Facts:
z106 (μ 408)
z108 (ω z381, z872, z725) (μ 408)
z11 (ω z872) (μ 744)
z110 (μ 749)
z112 (μ 408)
z113 (θ z995, z658, z106, z177, z468, z303) (μ 408)
z115 (μ 408)
z120 (μ 408)
z129 (θ z995, z131, z42, z149) (ω z757, z798, z254) (μ 749)
z131 (μ 744)
z139 (θ z848, z288, z703, z900, z725, z234, z221, z880) (μ 744)
z149 (ω z540) (μ 749)
z159 (θ z177) (ω z301) (μ 408)
z17 (θ z932, z33, z188, z211, z466, z532) (μ 749)
z177 (μ 408)
z18 (ω z968, z958) (μ 408)
z188 (ω z221) (μ 749)
z189 (μ 408)
z198 (ω z280, z106, z899) (μ 408)
z200 (ω z905) (μ 749)
z207 (θ z488, z732, z198, z226, z120, z532, z880) (ω z948, z451) (μ 408)
z211 (ω z328, z416) (μ 408)
z215 (ω z872) (μ 408)
z221 (ω z412) (μ 744)
z223 (μ 749)
z225 (μ 749)
z226 (ω z328, z809, z301) (μ 749)
z234 (μ 408)
z235 (μ 408)
z240 (μ 749)
z249 (μ 744)
z254 (ω z487) (μ 749)
z276 (θ z720, z809, z958, z897, z729, z532, z952, z634) (μ 408)
z280 (ω z822) (μ 749)
z281 (ω z968) (μ 408)
z284 (θ z658, z850, z215, z930) (μ 408)
z288 (μ 749)
z3 (ω z656) (μ 749)
z301 (ω z955) (μ 744)
z303 (ω z900, z897) (μ 749)
z305 (μ 408)
z306 (θ z685, z799) (μ 744)
z321 (θ z850, z732, z917, z223, z341, z483) (μ 408)
z328 (ω z479) (μ 749)
z33 (ω z405) (μ 408)
z333 (θ z3, z42, z651) (ω z487) (μ 408)
z341 (ω z599) (μ 744)
z350 (ω z968) (μ 408)
z357 (ω z656) (μ 749)
z365 (μ 408)
z367 (ω z757, z958, z599) (μ 408)
z381 (ω z33) (μ 744)
z397 (μ 749)
z405 (ω z545) (μ 408)
z406 (μ 408)
z407 (θ z381, z973, z240, z221) (μ 408)
z408 (θ z995, z110, z732, z645, z451) (μ 408)
z412 (ω z955) (μ 408)
z416 (ω z545, z407) (μ 408)
z42 (ω z106) (μ 408)
z422 (ω z566) (μ 744)
z437 (θ z488, z108, z955, z997, z479) (ω z651) (μ 749)
z441 (θ z520, z658, z221, z707) (μ 408)
z450 (ω z416, z651) (μ 749)
z451 (ω z905, z858) (μ 408)
z453 (ω z437) (μ 408)
z466 (μ 749)
z468 (ω z904) (μ 408)
z47 (θ z971, z812, z880) (μ 749)
z472 (ω z930) (μ 749)
z477 (ω z422) (μ 749)
z479 (ω z651) (μ 408)
z483 (μ 408)
z485 (ω z33) (μ 408)
z487 (μ 744)
z488 (μ 408)
z49 (ω z488, z870, z407) (μ 408)
z497 (ω z532) (μ 408)
z500 (ω z948, z405) (μ 408)
z504 (θ z487, z880, z567) (μ 749)
z509 (μ 408)
z520 (ω z566) (μ 749)
z527 (μ 408)
z531 (θ z365, z822, z18, z944, z651, z80, z564, z926, z406, z865) (μ 408)
z532 (ω z341, z599) (μ 749)
z534 (θ z757, z33, z973, z235, z823, z759, z80, z112, z952, z405) (μ 408)
z540 (ω z651) (μ 744)
z545 (θ z850, z944, z301, z651, z904) (ω z487, z897, z412) (μ 408)
z562 (θ z177, z858, z225, z799) (μ 408)
z564 (μ 408)
z566 (θ z720, z703, z422, z120, z188, z969) (μ 408)
z567 (ω z651, z897, z880) (μ 749)
z568 (ω z113, z978) (μ 408)
z580 (θ z822, z200, z937, z226, z483, z803, z865) (ω z188, z479) (μ 408)
z588 (θ z397, z115, z211, z451, z532) (μ 744)
z59 (μ 749)
z599 (μ 408)
z610 (θ z235, z823, z225) (μ 408)
z624 (θ z33, z858, z909, z479, z880, z453) (μ 408)
z634 (μ 408)
z644 (ω z757) (μ 408)
z645 (μ 749)
z647 (ω z701, z656, z968, z120) (μ 749)
z650 (ω z451) (μ 408)
z651 (μ 744)
z656 (μ 408)
z658 (ω z280) (μ 408)
z670 (ω z651, z412) (μ 408)
z672 (θ z49, z978, z189, z235, z880) (ω z33) (μ 749)
z685 (ω z930) (μ 408)
z701 (θ z827, z651, z249, z564, z112, z527, z799, z303) (μ 749)
z703 (μ 744)
z707 (μ 744)
z720 (ω z284, z958) (μ 408)
z723 (μ 744)
z725 (ω z487, z858) (μ 408)
z729 (ω z897) (μ 408)
z732 (μ 408)
z744 (θ z905, z568, z235, z397, z350, z112, z930, z749) (μ 408)
z749 (ω z49, z567) (μ 408)
z757 (ω z599) (μ 744)
z759 (ω z948, z880) (μ 408)
z785 (θ z858, z115, z59) (μ 749)
z791 (θ z827, z18, z453) (μ 749)
z798 (ω z801) (μ 408)
z799 (μ 408)
z80 (μ 408)
z801 (μ 408)
z803 (μ 744)
z809 (ω z930) (μ 749)
z812 (μ 749)
z821 (ω z18, z785, z897, z406) (μ 408)
z822 (ω z651) (μ 408)
z823 (ω z221) (μ 408)
z827 (ω z785, z540) (μ 408)
z848 (μ 744)
z850 (μ 408)
z857 (θ z568, z997, z397, z812, z527, z477) (μ 408)
z858 (μ 744)
z865 (μ 408)
z870 (θ z978, z131, z656, z223, z509, z453, z540) (ω z656) (μ 744)
z872 (ω z47) (μ 408)
z880 (ω z651, z453) (μ 408)
z897 (μ 744)
z899 (ω z937, z725) (μ 749)
z900 (μ 744)
z904 (ω z281, z80) (μ 749)
z905 (μ 408)
z909 (ω z407) (μ 408)
z91 (ω z453) (μ 408)
z913 (θ z106, z189, z997, z725, z221, z977) (μ 408)
z917 (ω z80, z672) (μ 744)
z926 (μ 408)
z930 (μ 749)
z932 (μ 408)
z937 (ω z651, z588) (μ 408)
z944 (μ 744)
z948 (μ 744)
z952 (μ 408)
z955 (ω z958) (μ 744)
z957 (θ z3, z656, z651, z149, z707) (μ 408)
z958 (ω z532) (μ 744)
z968 (θ z723, z872, z305, z952) (ω z599) (μ 408)
z969 (μ 749)
z971 (μ 749)
z973 (μ 749)
z977 (μ 749)
z978 (ω z725, z407) (μ 749)
z980 (ω z981) (μ 408)
z981 (θ z177, z971, z568, z112, z865) (ω z532) (μ 408)
z995 (μ 408)
z997 (μ 749)

Known rows:
z113: [ 16  13  32  16  39 -30  17  -5 -20 -35   6  13  27  33 -38  21   2 -25
 -21 -38  12 -38  23  31   9 -16  85 -23 -53  34  34  15  -7  25  -1   7
  18 -25   6   0  54]
z803: [-13 -13  39 -18  -4 -20  41  37  26 -38 -12 -20  34  -3 -34  33  -7 -60
   0 -17  -5 -46  -4  14  27  -5  31  -7 -25  -2  13  -7  34  38  15  -1
  12 -37  42 -16   7]
z980: [ -2  25  13 -21   2 -23  28  -5   9 -37  -5 -13  10  25 -32  22 -19 -49
 -22 -23  44 -39 -10  29   9 -33  63  -3 -19  11  -6 -14  37  45   0  14
 -13 -15  38 -29   6]
z723: [ -8  18   9 -28 -22 -18  14  17  -3 -25  -8 -15  34   8 -30  57 -27 -55
   6 -20  13 -40   8  -1  -3  -2  36   3 -21   1 -14 -42  30  27  21   2
  17 -16  38 -48   0]
z968: [ 14  32   7 -15  17 -40  12 -16 -36 -43  30   7  25  46 -22  36  -3 -40
 -25 -38  41 -47  23  26  -1 -30  95  -3 -44  57 -22 -33  24  43 -27  28
  -1 -14  32 -54  11]
z977: [-16   0  53   5 -12 -19  21  11   5   5 -38 -24  34  22 -51  -4 -10 -25
  -7  -2  13 -13   0   7  30 -10  35   0 -42 -33  35  -6  15  15  21  15
  -6 -14   1 -21  16]
z365: [  9  15   9 -36   4 -32  18  30   5 -44  14 -18  19  -3 -51  33 -22 -55
 -19 -35  16 -54 -22  23  27 -17  33 -26 -11  15 -11 -11  35  23  16 -13
   1 -43  24   8  17]
z520: [-12  11  44  -1  -9 -12  24  14  20   0 -28 -21  32  11 -61   0  -5 -34
  -7  -9  22 -12   0   9  19  -5  35  -5 -26 -28  16  -1  17  29  35   2
  -4 -17  11  -1  16]
z650: [  0  37  -4 -13 -11 -16   6  13 -13 -31   5  -5   5  13 -38  48 -22 -37
  -8 -40  45 -33   9  29  -7 -29  55  10 -13   7 -17 -18  18  29  10  -2
   7 -21  18 -19  35]
z408: [ 12  17  38  23  16 -28  27 -14  -2 -39  -6   1  17  42 -46  18 -18 -36
 -23 -34  29 -50  20  37   1 -19  82 -17 -45  23  12  12   0  55 -10   9
   4 -25  29 -16  31]
z588: [  4  39  14  13  34 -37   4  -6 -41 -21 -13  29  57  36 -44  51 -11 -39
  22 -27   7 -34  43  -9 -18   0  77  -7 -56  42   3 -41  13  36   3   6
  32   5   3 -53  42]
z42: [ -9  15  20 -18   0 -15  30  32  28 -38  -7 -10  16  -9 -55  19 -12 -53
 -10 -16  22 -33 -33  31  25 -28  24 -17 -13  -8  13   4  38  34  13 -14
   1 -46  18   5  26]
z453: [-16  15   4 -27  -6 -26  20  32  -8 -26 -24   1  44  -8 -63  30 -18 -46
  -2  -7  18 -34 -44  15  19 -28  23 -13 -24   8   5 -19  39  13  18  -5
   7 -31 -10 -14  33]
z880: [-30   2  25 -19 -24 -13  29  22 -11 -20 -46  -4  41  -2 -55  33 -31 -45
   6   6  20 -20 -49  12  23 -39  16  -2 -40 -19  37 -24  41 -18  17   5
   1 -30 -16 -28  29]
z333: [  8  13  32   3  38 -28  24  11   3 -49  20   7   4  28 -39  28  -2 -47
 -18 -33  18 -34  16  36  15 -33  74 -19 -30  26   8  17  22  48  -8   0
   3 -38  19   7  45]
z91: [ -9  24  15  -5 -10 -18  23   9   3 -37  -9  12  26  18 -58  35 -18 -43
 -10 -24  40 -31  -7  20  -4 -35  53  -4 -30   9  -2 -20  37  51  -5   2
   9 -39  39 -34  24]
z367: [ -6  14  28 -15   8 -17  40  -3  16 -47   0  -7   6  27 -24  16 -22 -57
 -22 -16  45 -32  -2  33  10 -44  61   0 -31   2   3  -4  45  48 -12  22
 -15 -27  38 -26  -3]
z129: [  9  26  30  12  48 -36  26   9   6 -11   7   8  11  43 -45   1  16 -38
  -7 -22  32 -10  41   8  17 -13  83 -17 -33  19   7   8  23  53   5  16
 -10 -13  17   6  33]

Rows:
No name comes twice in this set of rows, the named rows included.
[-27  -3  37 -35 -23 -23  23  21 -13 -13  -7 -21  28  21 -26  17 -10 -41
 -17   4  18 -18 -14  -4  39 -22  32  17 -35 -21  -4 -45  48  11   9  31
 -29 -28  16 -47 -26] => z532
[ 10  11  44  -2  46 -45  34 -12  -3 -39   1  -3  25  33 -40  11   5 -44
 -25 -22  18 -51   8  35  18 -25  87 -28 -46  41  19   5  14  48 -12  12
  -8 -19  15 -11  26] => z284
[ 18  26  29  11  44 -32  22  -6  -4 -40   8  31  22  47 -58  27 -17 -53
 -15 -34  24 -35  21  20  -7 -23  87 -24 -46  45 -10  -5  37  55 -24   4
   4 -40  34 -17  38] => z580
[-20   9  36 -15 -29 -21   8  13 -12 -13 -15  -8  28  29 -50  29 -18 -42
  -3 -13  18 -26  12   0   4 -10  40  14 -32  -6 -22 -45  40  33   4  18
  -9 -43  29 -59 -21] => z809
[-12  21  10 -40  32 -46  32  40  10 -34 -14  -6  41 -14 -38  37  10 -58
   5 -17  14 -55  -9   1  25 -15  38 -17 -10  16 -15 -24  53  46  35   1
  -6  -6  12  -3  23] => z301
[-16   0  16 -26 -19 -19  16  28 -12 -24  -1 -18  12   6 -33  48 -25 -40
 -18 -25  21 -34  -8  25  19 -34  30  11 -17 -10   8 -18  20   2  13  -2
   5 -33   4 -20  26] => z451
[ -4  12  45  10  26 -43   0   6 -29 -10  -2  20  45  52 -53  19  14 -24
  -2  -6   7 -30  33   0  12  -3  73   1 -65  29   3 -32  22  38 -12  26
   7 -31  11 -44  19] => z785
[  1 -14  24 -44  -1 -37  22  36 -15 -46  16 -21  27  -1 -28  36 -15 -55
 -26 -20  -4 -52 -26  24  37 -26  35 -10 -21  18   3 -21  37   3   4   1
  -8 -50   9 -12  -3] => z80
[-17  38  11 -27   9 -32  13   1 -15 -38  -6   0  30  17 -43  36  -4 -38
 -11 -26  43 -48 -11  26   9 -45  59   2 -14  17 -24 -32  46  44  -2   9
  -6 -16  15 -35  29] => z412
[-14   8  25 -26  24 -33  46  28  29 -36 -15 -23  32  -2 -19  21   9 -57
  -1  -5  23 -39 -12   9  29 -20  50   0 -23  -3  13 -10  44  42  22  14
  -6  -4  26 -17   9] => z341

Now the same nodes, written a new way:
Known rows:
z211: [ -7  13  11   8  -1 -12  -3  -6  32  -2   4  -3  26  -3  37   8   5   4
  -5  -5  10 -13  -2  52   7   3 -20  -5   7 -25 -30   4  27]
z798: [-17   4  10   7 -14 -31   3   0  25  -4  -4  -2  27   6   6  20  -3  13
 -12  23  14 -10   6  39  -9  -2  -3  -5   0 -32 -25  21   9]
z725: [-10   2  -5  25 -11 -30  -8   0  22 -10   0   5  31  10   6  55  -7   6
  -5  -8  -5 -11  -3  42  23 -12 -18 -12   9 -26  -8   9  -4]
z580: [-21  20   6  -7 -40 -39 -30  -2  29   7   0  -7  27  -1  18 -31  12   7
 -18  20  10  -4   8  42 -23 -21  -8   3 -10 -30 -52  14  13]
z159: [-20  14   7   6 -41 -30 -15  -3  26   6  -5 -19  39   4  13 -25  21   2
 -19  39  32 -16   5  42 -19 -15  -6  10  -8 -34 -58  17   8]
z405: [ -7  13   9  15 -19 -27   8  -6  26 -14   1  10  27   4  20  53 -11  11
  -7  -3   7 -23   3  39  14   6  -6 -11   1 -41 -11   8   1]
z599: [-10  -7  11  18 -24 -17   3  -2  22  -5  -7  -4  22   1  -8  30 -13   6
 -12  29   8 -19   9  38 -18   7  10  -7 -19 -21 -34  26  12]
z115: [ -5   7  20  14  -3  -3  40  -3  25  -2   1  -5  29   8  30   4   1  11
  -6   5   0 -17  -2  41   8  17  -3  -1  -4 -18 -22   7  16]
z406: [ -4  11  18  15  -7 -36   4 -11  28  -4   0   6  18  -1  10  21 -14   3
  -6   9  -3 -19   3  45   2   9  16 -15 -14 -24 -28  11   3]
z822: [ -3  21  14  12 -12 -36 -14  -8  33  -4   4   8  21   0  30  16 -12   4
  -7 -13 -11 -12  -1  46   3  -4   1 -12 -11 -20 -26   0   0]
z900: [  4  -2  -3  32 -14 -20   7   7  20  -2  -2  18  12  12  17  29 -10  -9
   0  12  -1 -18  -3  39  16 -19 -15 -12   3   0  -9  10  11]
z301: [  2  15  18  19   0 -49   6   5  33   1  -1  23   3  -2  17  -8 -21  17
 -10  17   6 -19   3  42  -9  -9   4 -14 -14 -23 -43   7  -3]
z588: [ -7  11 -10   3 -62   5   1  15  22   0   0  -6  18  10  14  -9   4   3
 -16  17   1 -14   8  41 -11 -13 -16   5 -18 -34 -41  20  21]
z221: [  4   7   5  35  -8 -36  -8   7  26  -3  -3  24  13   9  23  11 -20  -2
  -6  15  11 -24  -3  38   7 -20 -15 -10   2  -8 -32   6   0]
z971: [ -5  12   7  15  10 -23  41  -2  25 -12  -2   2  14  13  31   0  -4   7
  -5  18   2 -17   0  42  -5  -2   0   1  -1  -8 -20   4  -6]
z225: [ -3  15  10  18   3 -18  60  -2  24 -15  -1  -5  17  15  31  -3   2  10
  -4  21   9 -26  -2  38  -3   4   2   2  -3 -14 -22   4  -6]
z397: [ -6   8   9  17   8 -20  60  -3  25 -12   1  -2  11  14  35  -1  -6  13
  -6  14  -2 -18  -3  42  -5   4  -1  -1   4  -9 -18   5   4]
z477: [ -4  12  11  14  16 -27  66  -3  22  -9   1  -1  15  17  37 -12   3  10
  -5  10  10 -15  -4  43  -1  -1  -2   3   0  -7 -18   2  -2]

Rows:
No name comes twice in this set of rows, the named rows included.
[  5  21   8   5 -58   9  92   9  20   1  -2 -22  43  21  16 -61  18   8
 -18  35  47 -41   5  33  10   9   6  16 -25 -48 -50  19 -19] => z306
[ -6  19  28  -6  -6 -10   3  -3  25 -16  -3  12  21   7  43  46   3   5
  -3  22   6 -13  -5  27  -3  16  -3 -12   2 -21  -1  10  23] => z952
[  3   2   8  29   7 -23  29  10  21   0  -5  16  14  19  26  14   1  -1
  -2  13   3 -15  -7  36  12 -15 -17 -10  12  -2  -8   7  12] => z848
[-10  15   8  16  21 -39  10  -7  35  -8   3  10   6  -1  42 -22  -4  12
  -9  16  10 -11  -1  53 -21  -8 -14  -2  10 -10 -39   2   9] => z226
[-13  11   3  -1 -13 -45 -11  -6  28   2   1  -5  26  -2   8 -11  18  -4
  -5  17  25  -5   2  46  -9   1  -2  -6   3 -28 -30  17  14] => z821
[-17   3   7   4 -27 -34   7  -3  23   4  -8 -16  31   4  -7 -12  11  10
 -17  47  24 -14   9  37 -23  -1   7   2 -11 -32 -46  25  11] => z981
[ -9  15  10  14  18 -47  26  -4  24  -8  -5   6   9  19  30   2   2   4
  -5  19   2  -7  -7  37 -10 -16   0  -4   7   0  -9   1 -10] => z520
[-21   8  10 -21 -40  11  -2   6  25  -3  -3 -16  30   8  30   9  17  10
 -14  39   4  -8   9  31 -26   5 -12   8  -2 -28 -25  23  47] => z276
[-14  10  -8   9 -14 -30  21   1  26 -15  -1  -3  13   9   0   2  -6  12
 -12  28  11 -17   7  41 -19  -9  -8   0  -3 -30 -28  18  -1] => z254
[ -8  13  -5  -7 -11 -29  40  -3  22  -6   1 -11  11  15   9 -20  12 -11
   0  24   5  -7   6  45 -21  -2  10   1  -5 -12 -19  14   8] => z357

The same nodes again, as new rows of numbers:
Known rows:
z545: [-14   6  31 -18  24  -6  28 -18 -48 -32  27   9   6  -9]
z113: [  2  -2   9 -21  23   6 -22 -15 -37 -26  15 -11  17  -5]
z350: [ -5 -24   9   6  -7  15  -4   8  -7  12   2  -8   1  -2]
z159: [ -2 -13  10  -3  11   5  -3  -5 -23 -15  13  -9  12  -3]
z809: [  8   9 -17  11 -20 -20   6  11  17 -15  -5  15   1  20]
z108: [  6 -23  -3   4 -11   6  11   6   6  -3   5  -4   7   2]
z969: [ 13  15 -18  11 -17 -12  -3  13  16 -10 -14  10   4  19]
z900: [  7  -5  -4   7   5  12  -6  13  29 -12  -8   1  -3   7]
z729: [ 12   3   2  -1 -29   5  19   7  17 -15  -3  13   9   6]
z483: [  5   6  -4  -9  -3   5  12  -1  -3  35  -8  -2  -7 -15]
z466: [ 14   9 -15  15 -10  -9  -4   9  13  -4 -12   4   8  17]
z656: [  3  -6  -4  -6   6   5  11  -2  -6  40  -6  -3 -13 -16]
z658: [ -1 -19   2   5   3   8  14  -1   0  33  -6  -7   0 -14]
z487: [  4   1   4   6  13  12  12  16  21 -19  -6   9   1   6]
z904: [-13   8  -6   7  13 -23   9  -1 -11  33  -2   5 -16  -4]
z870: [-14  12  10 -21  33  -9 -18  -8 -18 -36  24   0 -16   0]
z634: [ 21   5  -6  -7 -29   7   4   7  16  -9  -7   6   5   5]
z405: [  2 -34  -2   5  -7  -2  15   9   7  -2  11  -7   6  -2]

Rows:
No name comes twice in this set of rows, the named rows included.
[  9   0   3   4 -38  11  14  16  15  -7  -6   8   3  12] => z720
[-14   8  20   8 -24  15   4  24  24 -22  -3  21 -25  23] => z958
[-10   8  23 -20  23  -4  14 -18 -39 -16  18   4   3  -8] => z333
[ 10  -6   7 -10  11  11 -23  -7 -20 -31   8 -10  19   5] => z610
[  4   9   6 -15  23   5 -33  -1   1 -66  14  -1   4  16] => z139
[-11 -16   6  26  11  15  25  22  30   1  -6   6  -1   1] => z221
[-12  -6   7  25 -22  13  -1 -27  47   9   3 -12  26 -23] => z479
[ 16 -14  -3   4 -10  15  -4   6   8  -5  -9  -5  13   3] => z234
[ 16   8  -7 -13 -23   9   9   3  10   0  -8   2   3   0] => z305
[  2 -17   3   9   0  11   4   3   1  11  -1  -9  10  -6] => z749
[-18  19   6  -4  23 -24 -13 -14 -39  -8  15   2  -6   7] => z129
[ -7 -12  -7  26   9 -12  -3   8   3   6  -4  -6   9   9] => z477

